Each row has a name. Each question is about the rows just above it. Places in a row count from 1.

Motub: [-37.0  -0.6  -2.5 -52.3  -8.8 -30.0  -1.3  81.2  53.6  54.3  -7.6  53.1
 -24.3   0.9  26.1 -70.1 -37.1 -63.7  -0.2  -8.2  33.8  13.6  42.3 -51.8
  61.7  21.5   2.6   0.8   4.9  -1.0  -6.5  34.7  25.4  -9.2  -6.6 -17.0
  14.8 -24.5  41.8 -13.3  13.8 -25.0 -27.8   7.5 -34.8 -88.6 -14.3]
taz: [ 10.0  -8.2  21.9 -32.5  -3.4  -0.4  27.7  35.1  -3.4  26.8 -13.7  -3.0
 -17.3 -32.5  15.6 -22.4  -5.9 -10.3 -23.0 -30.5  23.8  -6.4  21.4 -28.4
   3.3   5.3  23.4  26.0 -18.1 -17.6  13.3   9.3   3.4   0.9  23.4 -24.6
 -13.9 -21.8  28.2 -16.0 -25.6  -4.1  13.8  -1.5 -26.0 -48.3  31.8]
bap: [-25.6  -1.0   5.5 -51.7  -8.3 -25.1  10.0  68.0  39.5  47.9  -6.3  37.2
 -23.0 -11.7  24.4 -59.7 -24.3 -50.0  -9.0 -16.8  32.8   6.8  35.0 -48.3
  46.2  19.1   7.8  12.9  -1.4  -8.3   1.0  28.0  20.8  -4.2   4.2 -21.5
   5.6 -25.9  42.8 -17.2  -0.7 -20.3 -13.0   6.2 -33.4 -81.2   3.1]
dolip: [-11.3  -2.6  12.8 -47.1  -6.0 -15.4  19.2  60.2  23.7  41.6  -9.3  23.8
 -18.9 -18.4  22.5 -46.3 -16.5 -35.7 -16.1 -21.4  30.0   1.7  30.7 -40.8
  29.7  10.4  13.9  14.2  -5.7 -15.6   4.6  24.1  14.5  -2.8  13.5 -22.6
  -1.7 -25.9  41.8 -15.7 -11.6 -11.5  -5.7   5.4 -35.5 -71.1  13.4]
tese: [ 10.0  -8.2  21.9 -32.5  -3.4  -0.4  27.7  35.1  -3.4  26.8 -13.7  -3.0
 -17.3 -32.5  15.6 -22.4  -5.9 -10.3 -23.0 -30.5  23.8  -6.4  21.4 -28.4
   3.3   4.0  16.0  26.0 -18.1 -17.6  13.3  35.1   3.4   0.9  23.4 -24.6
 -13.9 -21.8  28.2 -16.0 -25.6  -4.1  13.8  -1.5 -26.0 -48.3  31.8]
nit: [ 22.3  -9.5  28.7 -21.7  -2.4   9.3  30.1  19.0 -17.1  18.5 -13.5 -15.9
 -14.4 -37.7   9.3 -11.4   3.5   2.7 -28.6 -34.1  17.1 -11.4  11.2 -17.1
  -9.9   2.1  20.8  29.6 -22.1 -21.1  12.4   3.0  -3.0   1.6  24.2 -18.4
 -16.4 -15.0  21.9 -14.4 -29.3  -3.1  24.5  -0.2 -22.5 -30.2  38.5]
Razem: [-37.0  -0.6  -2.5 -52.3  -8.8 -30.0  -1.3  81.2  53.6  54.3  -7.8  53.1
 -24.3   0.9  26.1 -70.1 -37.1 -63.7  -0.2  -8.2  33.8  13.6  42.3 -51.8
  61.7  21.5   2.6   0.8   4.9  -1.0  -6.5  34.7  25.4  -9.2  -6.6 -17.0
  14.8 -24.5  41.8 -13.3  -9.5 -25.0 -27.8   7.5 -34.8 -88.6 -14.3]
pab: [-37.0  -0.6  -2.5 -52.3  -8.8 -30.0  -1.3  81.2  53.6  54.3  -7.8  53.1
 -24.3   0.9  26.1 -70.1 -37.1 -63.7  -0.2  -8.2  33.8  13.6  42.3 -51.8
  61.7  21.5   2.6   0.8   4.9  -1.0  -6.5  34.7  25.4  -9.2  -6.6 -17.0
  14.8 -24.5  41.8 -13.3  -2.0 -25.0 -27.8   7.5 -34.8 -88.6 -14.3]
Table of tags by key:
[-14.3] -> J823
[35.1] -> J770
[31.9] -> J266
[35.2] -> J408
[31.8] -> J579
Join taz by its entry at place 47:
J579
The value that bap holds more than once:
[-8.3]
Whose row is [ 10.0  -8.2  21.9 -32.5  -3.4  -0.4  27.7  35.1  -3.4  26.8 -13.7  -3.0
 -17.3 -32.5  15.6 -22.4  -5.9 -10.3 -23.0 -30.5  23.8  -6.4  21.4 -28.4
   3.3   5.3  23.4  26.0 -18.1 -17.6  13.3   9.3   3.4   0.9  23.4 -24.6
 -13.9 -21.8  28.2 -16.0 -25.6  -4.1  13.8  -1.5 -26.0 -48.3  31.8]?
taz
Repeated in dolip:
[-5.7]

tese: [ -4.7  10.2  29.8 -18.3   3.2  43.8]
pab: [-55.0   3.8  89.7 -49.3  40.1 -43.8]
nit: [ 19.3  -8.8   8.0  38.9 -10.8 -75.7]
tags:
[19.2] -> J907
[-8.8] -> J724
[-4.7] -> J400
[-8.7] -> J404
[19.4] -> J214
[19.3] -> J839
[-4.6] -> J566
The tag of nit, keyed by place 1:
J839
[ -4.7  10.2  29.8 -18.3   3.2  43.8] is in which row?
tese

taz: [-25.1   7.7  44.1 -23.2  -7.8  27.9   5.0  25.0  -4.1  12.9   5.8 -23.7
  24.1  36.2  34.3   4.0  -4.9  11.2   6.9 -18.8 -18.1 -14.7  69.2  45.2
 -19.7   6.4 -22.7  15.1   9.9 -10.1  11.4  22.6  18.8 -23.1 -13.2  20.5
  -7.5  -2.9  34.2  -0.4   2.0  20.0 -56.8  14.2  17.2 -14.0 -23.3]
dolip: [ 15.9  17.9 -11.7  19.7  12.7  -0.9  -9.7  22.7  16.5  -9.1  21.5 -20.7
 -18.3  31.8  26.2 -40.4  31.4  12.0 -60.3 -10.2  12.8 -19.3  28.8  36.5
 -42.7 -10.6  -9.9 -13.6   5.4 -25.1  22.5  25.9 -17.7 -15.5  41.1 -42.7
 -27.8  48.1  19.5 -14.2  30.2  -2.1  -6.6  44.0   7.3  27.7  27.6]
nit: [ 15.9  17.9 -11.7  19.7  12.7  -0.9  -9.7  22.7  16.5  -9.1  21.5 -20.7
 -18.3  31.8  26.2 -40.4  31.4  12.0 -60.3 -10.2  12.8 -19.3  28.8  36.5
 -42.7 -10.6  -9.9 -13.6   5.4 -25.1  22.5  25.9 -28.6  11.8 -27.6  -6.5
  -9.5  37.6 -36.2   5.4   6.5 -22.6 -43.4 -29.7   5.0  35.8   3.4]
tese: [ -8.0  -9.0   8.6  -9.2  14.1  21.0 -10.1  -0.2  11.2 -13.9   6.2 -10.6
  32.6  27.2  -0.6  -4.1   1.1   2.9  -9.6  22.6 -18.9  12.7  -5.2  20.5
 -14.6  -6.2  36.6   1.2 -18.4 -37.6  31.2 -17.4  12.1  12.5  -6.7   4.5
  -6.6  14.4   0.3 -16.6  -8.1   5.9  -4.8  18.0   2.4  35.6   5.9]
gotim: [ 15.9  17.9 -11.7  19.7  12.7  -0.9  -9.7  22.7  16.5  -9.1  21.5 -20.7
 -18.3  31.8  26.2 -40.4  31.4  12.0 -60.3 -10.2  12.8 -19.3  28.8  36.5
 -42.7 -10.6  -9.9 -13.6  12.7 -38.3 -15.0   2.1   8.3 -24.6 -23.6   0.9
  12.7  33.3   0.2  12.7  19.2 -19.7   2.4 -27.1   2.2   1.5  54.3]
key -> tag
[19.5] -> J838
[44.1] -> J455
[-11.7] -> J879
The tag of dolip, keyed by place 3:
J879
Repeated in gotim:
[12.7]
Whose row is [-25.1   7.7  44.1 -23.2  -7.8  27.9   5.0  25.0  -4.1  12.9   5.8 -23.7
  24.1  36.2  34.3   4.0  -4.9  11.2   6.9 -18.8 -18.1 -14.7  69.2  45.2
 -19.7   6.4 -22.7  15.1   9.9 -10.1  11.4  22.6  18.8 -23.1 -13.2  20.5
  -7.5  -2.9  34.2  -0.4   2.0  20.0 -56.8  14.2  17.2 -14.0 -23.3]?
taz
Which row holds [ 15.9  17.9 -11.7  19.7  12.7  -0.9  -9.7  22.7  16.5  -9.1  21.5 -20.7
 -18.3  31.8  26.2 -40.4  31.4  12.0 -60.3 -10.2  12.8 -19.3  28.8  36.5
 -42.7 -10.6  -9.9 -13.6   5.4 -25.1  22.5  25.9 -17.7 -15.5  41.1 -42.7
 -27.8  48.1  19.5 -14.2  30.2  -2.1  -6.6  44.0   7.3  27.7  27.6]?
dolip

rav: [ 12.3  -3.0 -26.1  31.6 -21.2 -19.1   0.1   1.6  14.6 -22.0   8.8  16.6
   5.2  15.8 -21.2 -15.9  -4.4 -15.1 -13.5 -14.7  14.6 -19.5 -11.3 -11.4
  23.7  15.2 -12.9 -18.8  11.8  31.0 -34.6   3.9  11.3  -2.6  -7.4  31.6
 -17.7  14.0  -3.1  28.1 -20.7 -31.3  27.4  -5.2  -7.0  14.2  51.3   7.4
  -4.7  17.4  12.7  87.4  -0.7  30.5  -4.1]
Motub: [ 12.3  -6.3 -30.6  49.5 -17.7 -18.9  11.7  10.1  17.7 -30.4   3.5  29.9
   4.3  33.6 -17.7 -23.6 -12.2 -13.9 -22.2 -30.7  12.7 -26.9 -14.3 -12.0
  31.8   6.9  -8.5 -20.3  -7.8  38.8 -35.3   4.7  13.9   5.8 -12.0 -25.5
 -17.5  18.4   6.5  31.2 -30.8 -22.9  43.0 -16.7 -13.7   5.5  51.3  13.9
  -6.4  23.5  20.2 -10.2  -8.3  31.0 -13.9]
nit: [ 12.3  -3.0 -26.1  31.6 -21.2 -19.1   0.1   1.6  14.6 -22.0   8.8  16.6
   5.2  15.8 -21.2 -15.9  -4.4 -15.1 -13.5 -14.7  14.6 -19.5 -11.3 -11.4
  23.7  15.2 -12.9 -18.8  11.8  31.0 -34.6   3.9  10.3  -7.0  -4.7  19.6
 -16.6  10.9  -8.9  24.9 -13.4 -34.9  16.7   1.9  -3.0  19.0  51.3   3.3
  -3.2  13.2   7.3  12.1   3.5  28.5  50.8]
gotim: [ 12.3  -1.1 -24.2  25.1 -22.2 -19.0  -4.2  -1.1  13.4 -19.0  10.6  11.7
   5.8   9.5 -22.2 -12.5  -2.0 -15.2 -10.6  -9.0  15.0 -16.7 -10.0 -11.3
  19.9  17.2  10.4 -17.5  17.9  28.1 -33.4   3.9  10.9  -4.8  -5.7  27.6
 -17.1  12.3  -6.5  26.0 -16.6 -33.0  21.7  -1.4  -4.5  17.2  51.3   5.5
  -3.8  15.1  10.2 -18.2   1.6  29.8 -37.9]
Poba: [ 12.3  -1.1 -24.2  25.1 -22.2 -19.0  -4.2  -1.1  13.4 -19.0  10.6  11.7
   5.8   9.5 -22.2 -12.5  -2.0 -15.2 -10.6  -9.0  15.0 -16.7 -10.0 -11.3
  19.9  17.2  10.4 -17.5  17.9  28.1 -33.4   3.9  10.9  -4.8 -24.2  27.6
 -17.1  12.3  -6.5  26.0 -16.6 -33.0  21.7  -1.4  -4.5  17.2  51.3   5.5
  -3.8  15.1  10.2 -31.1   1.6  29.8 -37.9]
Whose row is [ 12.3  -6.3 -30.6  49.5 -17.7 -18.9  11.7  10.1  17.7 -30.4   3.5  29.9
   4.3  33.6 -17.7 -23.6 -12.2 -13.9 -22.2 -30.7  12.7 -26.9 -14.3 -12.0
  31.8   6.9  -8.5 -20.3  -7.8  38.8 -35.3   4.7  13.9   5.8 -12.0 -25.5
 -17.5  18.4   6.5  31.2 -30.8 -22.9  43.0 -16.7 -13.7   5.5  51.3  13.9
  -6.4  23.5  20.2 -10.2  -8.3  31.0 -13.9]?
Motub
Which row holds [ 12.3  -3.0 -26.1  31.6 -21.2 -19.1   0.1   1.6  14.6 -22.0   8.8  16.6
   5.2  15.8 -21.2 -15.9  -4.4 -15.1 -13.5 -14.7  14.6 -19.5 -11.3 -11.4
  23.7  15.2 -12.9 -18.8  11.8  31.0 -34.6   3.9  11.3  -2.6  -7.4  31.6
 -17.7  14.0  -3.1  28.1 -20.7 -31.3  27.4  -5.2  -7.0  14.2  51.3   7.4
  -4.7  17.4  12.7  87.4  -0.7  30.5  -4.1]?
rav

Motub: [-7.2 -3.6  7.6 -5.5 -2.1  1.4  7.6  7.6 13.3 -3.6  7.6 -3.6]
Razem: [-7.2 -1.3 -1.3 -5.5 -2.1  1.4 18.3  9.2 13.3 23.9  7.6 30.1]
bap: [ -1.8 -31.0  15.6 -17.9 -54.9 -37.0  50.6 -53.8  32.3  33.8 -22.1  47.0]
tags:
[46.9] -> J624
[30.1] -> J499
[47.0] -> J92
[30.2] -> J425
[50.6] -> J211
Join bap by its entry at place 12:
J92
Where do [-7.2 -1.3 -1.3 -5.5 -2.1  1.4 18.3  9.2 13.3 23.9  7.6 30.1] appear?
Razem
Whose row is [ -1.8 -31.0  15.6 -17.9 -54.9 -37.0  50.6 -53.8  32.3  33.8 -22.1  47.0]?
bap
Whose row is [-7.2 -3.6  7.6 -5.5 -2.1  1.4  7.6  7.6 13.3 -3.6  7.6 -3.6]?
Motub
Repeated in Razem:
[-1.3]

bap: [-9.1 50.3 -9.1 -9.1 -9.1]
dolip: [ 12.1  45.0 -37.4 -25.5 -61.3]
Motub: [ -9.1  50.3 -22.4  14.7  60.7]
Table of tags by key:
[50.3] -> J662
[-22.4] -> J752
[-9.1] -> J924
[45.0] -> J261
The tag of Motub, keyed by place 2:
J662
Which row holds [-9.1 50.3 -9.1 -9.1 -9.1]?
bap
Whose row is [ 12.1  45.0 -37.4 -25.5 -61.3]?
dolip
Repeated in bap:
[-9.1]
Whose row is [ -9.1  50.3 -22.4  14.7  60.7]?
Motub

tese: [24.2 39.9 51.7  7.8 50.1 32.5 27.9 11.2 -6.1  1.1 13.2  9.0  1.8]
dolip: [  4.0  10.2  40.0  -1.3   5.1  -9.7   0.5   0.6  11.0  25.3 -42.8 -39.7
 -23.2]
Motub: [ 31.8   6.7 -24.3  28.4   1.2   5.6  -2.9  15.1  -1.0   0.6  42.9 -32.9
  31.7]
gotim: [ -7.9  -9.2  18.5  26.3 -45.8  12.9  -6.8  15.2  -8.8  21.6 -20.2 -23.8
  -8.2]
bap: [ 13.5  11.2  44.8   7.8  22.2 -12.1  -3.4  -5.1 -18.6 -10.2 -56.9  -5.3
 -26.9]
rav: [ -5.4 -92.8 -43.6  -2.5 -37.4   4.9   7.7 -14.6  -6.7   6.3   8.3 -16.2
 -15.7]
pab: [-14.6  30.1  12.7  13.6  39.6  32.2  10.3  15.9   5.4  11.9   2.7 -14.6
 -14.6]
taz: [ 10.3 -51.6 -31.5 -32.7 -32.8   3.2  36.2 -30.0  -2.4 -22.9 -19.2  10.7
  -8.7]
nit: [-19.0 -31.6 -43.4 -10.3 -48.7 -11.1   0.3   0.9  -1.5  -1.8 -51.6  53.5
   2.3]
Table of tags by key:
[25.3] -> J734
[1.1] -> J6
[11.2] -> J445
[13.2] -> J436
[25.4] -> J591
[1.2] -> J818
The tag of tese, keyed by place 10:
J6
Whose row is [  4.0  10.2  40.0  -1.3   5.1  -9.7   0.5   0.6  11.0  25.3 -42.8 -39.7
 -23.2]?
dolip
Whose row is [-14.6  30.1  12.7  13.6  39.6  32.2  10.3  15.9   5.4  11.9   2.7 -14.6
 -14.6]?
pab
The value that pab holds more than once:
[-14.6]

bap: [ 16.1 -54.9  34.3  38.2  24.7   8.5 -45.4  -9.9  40.4   8.1  22.8  10.4
  47.5 -39.6 -47.9  13.3   9.0  25.1 -37.0]
dolip: [ 16.1 -54.9  34.3  38.2  24.7   8.5 -45.4  -9.9  40.4   8.1  22.8  10.4
 -44.6 -39.6 -47.9  13.3   9.0  25.1 -37.0]
nit: [-53.2  21.5 -23.5 -31.3  -6.1  -5.5  17.3  42.3 -40.0   1.0  -8.2 -55.5
  26.9  24.6  32.1  -3.9 -33.8 -36.5  27.4]
suvum: [ -5.5  24.7  55.2  51.4  76.5  -5.6  41.0 -34.1 -16.4 -31.0  62.7   1.3
 -13.2   7.9   5.7   2.3 -29.0 -22.1   9.9]
Razem: [ 10.8 -44.4  36.5  28.3  22.1   6.2 -37.9   6.6  -1.7   2.8  42.4  11.0
  18.0 -52.1 -39.8  18.2   5.2  -6.2 -41.3]
Poba: [ 28.5 -19.9  10.2  -1.3 -12.6  37.3  -9.7 -30.7 -40.2  47.7  -7.1  25.9
  17.2 -33.6 -19.9  31.4  19.1 -29.8 -31.7]
pab: [ -8.1 -18.0 -43.7 -40.1 -38.2 -27.4 -39.4  54.0  12.1 -13.2 -41.0  -4.7
  27.5 -13.0 -13.5 -25.0   3.8  24.2 -10.3]
taz: [-23.1   0.0  25.1  -1.9  37.0  22.3   3.9 -11.3 -64.1  32.4  39.1 -28.6
  41.1 -22.4   0.2  39.1 -26.7 -68.3 -19.0]
tese: [ 32.7   1.0 -21.8 -24.8 -45.2  39.0   6.9 -40.5  -9.5  38.3 -52.8  24.3
  -9.0   3.8  10.6   9.2  29.5   4.1  -4.5]
rav: [ 70.3  -5.4  28.9  30.3   4.9  18.4   8.1 -63.8 -11.9  11.8   0.6  77.8
 -17.1  -4.8 -10.3  15.0  39.4  12.6 -19.5]
key -> tag
[9.0] -> J418
[-33.8] -> J961
[40.4] -> J617
The tag of bap, keyed by place 17:
J418
The value that Poba holds more than once:
[-19.9]

